Below is a small trained network, with its code and all its weights. Each question gives an input and a target symbol and asks what happens when units are switched off, that is, made to give their printed mean instead of their output.

import numpy as np


def w(rows, s, z=0):
    codes = np.array(rows[::2]) - 128.0
    scale = np.full(codes.shape[1], s)
    scale[-1] = z or s
    return codes * scale


def f(y):
    return y / 2 * (1 + np.tanh(0.7978845608 * (y + 0.044715 * y**3)))


def softmax(a):
    e = np.exp(a - a.max(-1, keepdims=True))
    return e / e.sum(-1, keepdims=True)


def log_softmax(a):
    a = a - a.max(-1, keepdims=True)
    return a - np.log(np.exp(a).sum(-1, keepdims=True))


def net(x, mask):
    ids = ['βδεηλμτφ'.index(c) for c in x.split()]
    T = len(ids)
    res = E[ids] + P[:T]
    u = 0
    for l in range(2):
        q, k, v = (res @ M[l].T for M in (Q, K, V))
        z = softmax(np.where(np.tri(T) > 0, q @ k.T / 4**0.5, -1e9)) @ v
        res = res + np.where(mask[u], z, O[l][:, -1]) @ O[l][:, :-1]
        u += 1
        y = f(res @ A[l][:, :-1].T + A[l][:, -1])
        res = res + np.where(mask[u : u + 4], y, B[l][:, -1]) @ B[l][:, :-1]
        u += 4
    return log_softmax(res[-1] @ U[:, :-1].T + U[:, -1])


Q, K, V, O, A, B = {}, {}, {}, {}, {}, {}
E = w([
[53,193,210,68,158],'β',
[43,34,190,136,160],'δ',
[75,97,82,155,85],'ε',
[164,53,248,115,130],'η',
[247,78,153,104,148],'λ',
[146,173,161,46,60],'μ',
[160,159,240,101,193],'τ',
[128,115,83,171,206],'φ',
],0.015)
P = w([
[166,60,90,3,145],'0',
[161,80,73,115,183],'1',
[150,89,71,144,172],'2',
[143,102,69,160,156],'3',
[164,166,103,179,116],'4',
[153,177,102,186,95],'5',
[140,183,105,183,66],'6',
[132,196,118,182,34],'7',
[122,202,119,188,2],'8',
],0.0084)
Q[0] = w([
[23,136,175,172,233],'0.h0',
[162,155,135,1,106],'0.h0',
[75,5,151,97,139],'0.h0',
[193,71,198,135,176],'0.h0',
],0.026)
K[0] = w([
[23,130,175,90,253],'0.h0',
[179,197,177,77,47],'0.h0',
[73,15,191,111,86],'0.h0',
[177,93,228,141,159],'0.h0',
],0.026)
V[0] = w([
[82,111,105,146,85],'0.h0',
[60,223,114,212,26],'0.h0',
[214,214,202,109,195],'0.h0',
[212,82,168,65,255],'0.h0',
],0.0044)
O[0] = w([
[193,188,148,85,124,87],'0.h0',
[155,95,121,138,254,10],'0.h0',
[9,13,90,191,139,206],'0.h0',
[64,122,108,155,39,250],'0.h0',
],0.005,0.002)
A[0] = w([
[159,146,18,78,165,10],'0.n0',
[99,63,195,167,157,108],'0.n1',
[197,84,213,68,253,157],'0.n2',
[100,148,107,180,147,4],'0.n3',
],0.015,0.0031)
B[0] = w([
[63,108,131,115,27,156],'0.n0',
[156,203,173,105,83,255],'0.n1',
[64,3,116,145,108,172],'0.n2',
[170,152,154,68,89,126],'0.n3',
],0.015,0.0046)
Q[1] = w([
[1,146,73,16,136],'1.h0',
[37,164,194,174,147],'1.h0',
[118,146,42,82,237],'1.h0',
[134,8,68,30,86],'1.h0',
],0.015)
K[1] = w([
[12,76,115,8,136],'1.h0',
[86,210,188,159,147],'1.h0',
[133,197,67,20,131],'1.h0',
[150,36,113,29,67],'1.h0',
],0.015)
V[1] = w([
[168,187,117,104,50],'1.h0',
[83,164,34,163,84],'1.h0',
[105,87,136,252,101],'1.h0',
[192,87,98,93,120],'1.h0',
],0.014)
O[1] = w([
[9,139,43,138,155,254],'1.h0',
[50,17,120,251,27,22],'1.h0',
[156,6,172,115,142,131],'1.h0',
[156,140,165,247,254,49],'1.h0',
],0.0081,0.0063)
A[1] = w([
[208,238,114,192,51,67],'1.n0',
[122,124,142,177,191,155],'1.n1',
[136,67,165,122,112,3],'1.n2',
[193,251,165,186,40,89],'1.n3',
],0.018,0.0018)
B[1] = w([
[238,227,98,73,10,216],'1.n0',
[201,126,242,122,174,162],'1.n1',
[179,155,45,114,187,158],'1.n2',
[36,5,133,247,187,254],'1.n3',
],0.012,0.0081)
U = w([
[159,110,155,117,102,23],'β',
[128,149,130,102,169,55],'δ',
[31,122,199,149,170,209],'ε',
[85,173,105,99,250,101],'η',
[134,160,184,150,202,194],'λ',
[112,212,133,143,175,28],'μ',
[123,112,171,1,130,250],'τ',
[126,75,89,96,197,75],'φ',
],0.0063,0.0023)

Each question gives the input, a string of symbols that net reads in full, and the target symbol t.
The units are the heads (4 rows each of Q, K, V and O) and the neurons (one row each of A and B). Each row of codes is followed by its name. A weight is (code - 128) times the scale printed after its matrix; where a second scale follows, it is the last column's (O, A, B and U).
mask holds one flag per unit, layer by layer, with each layer's heads first. A switched-off unit (its flag False) gives its mean, the last column of its rows in O or B, instead of its output. The means were averaged over made-up inputs and are rounded, as every weight is.
A unit's drop is (log p(t) with every unit on - log p(t) with that unit switched off) / (log p(t) with every unit on - log p(t) with every unit switched off).
The circuit of an input: a set's keep is (log p(t) with only the set's units on - log p(t) with every unit switched off) / (log p(t) with every unit on - log p(t) with every unit switched off). Starting from all 10 units, units are removed one at a time, each time the one whose removal leaves the highest keep (on an exact tie, the one counted first), for as long as the keep stays at least 0.8.
circuit, biggest first: the units of the circuit, biggest drop first
most important unit: the unit with the biggest drop
k most important neurons: the k neurons with the biggest drops, biggest first
k most important neurons of layer l: the k neurons of layer l with the biggest drops, biggest first
input β δ ε, target β: most important unit	1.n0
input β η ε, target β: 4 most important neurons	[1.n0; 0.n1; 0.n2; 0.n0]
input μ τ ε μ, target μ: circuit, biggest first	[0.n1; 1.h0; 1.n0]
input λ μ μ ε, target λ: circuit, biggest first	[1.h0; 1.n1]
input η ε β μ, target η: circuit, biggest first	[0.n1; 1.h0; 0.h0]
input μ ε μ ε τ, target τ: 2 most important neurons	[0.n2; 0.n1]
input τ β ε, target τ: 2 most important neurons	[0.n2; 0.n1]
input η β δ μ, target η: circuit, biggest first	[0.n1; 1.h0]
input μ β μ φ, target μ: 2 most important neurons	[0.n1; 1.n0]
input ε μ β φ, target ε: 2 most important neurons	[0.n0; 0.n1]
input μ λ β τ δ, target τ: circuit, biggest first	[1.h0; 1.n3]
input μ μ ε, target μ: circuit, biggest first	[1.h0; 1.n0]
input φ β μ, target φ: 4 most important neurons	[0.n1; 0.n0; 1.n2; 1.n0]
input φ μ β ε, target φ: most important neuron	[0.n0]
input φ η μ, target φ: circuit, biggest first	[1.h0; 0.n0; 1.n2; 0.n1]
input φ β ε, target φ: circuit, biggest first	[0.n0; 1.h0; 1.n2]
input λ β λ η ε η τ, target τ: circuit, biggest first	[0.h0; 1.h0; 1.n3]
input μ φ ε ε, target μ: 2 most important neurons of layer 0	[0.n1; 0.n2]
input β ε μ, target β: circuit, biggest first	[1.n0; 1.h0; 0.n2; 1.n3]
input λ β β ε, target λ: most important unit	0.n1
input μ λ μ, target μ: 2 most important neurons	[1.n0; 0.n1]
input ε φ ε μ, target ε: 2 most important neurons of layer 0	[0.n0; 0.n2]
input β η β φ, target β: 2 most important neurons of layer 0	[0.n1; 0.n0]
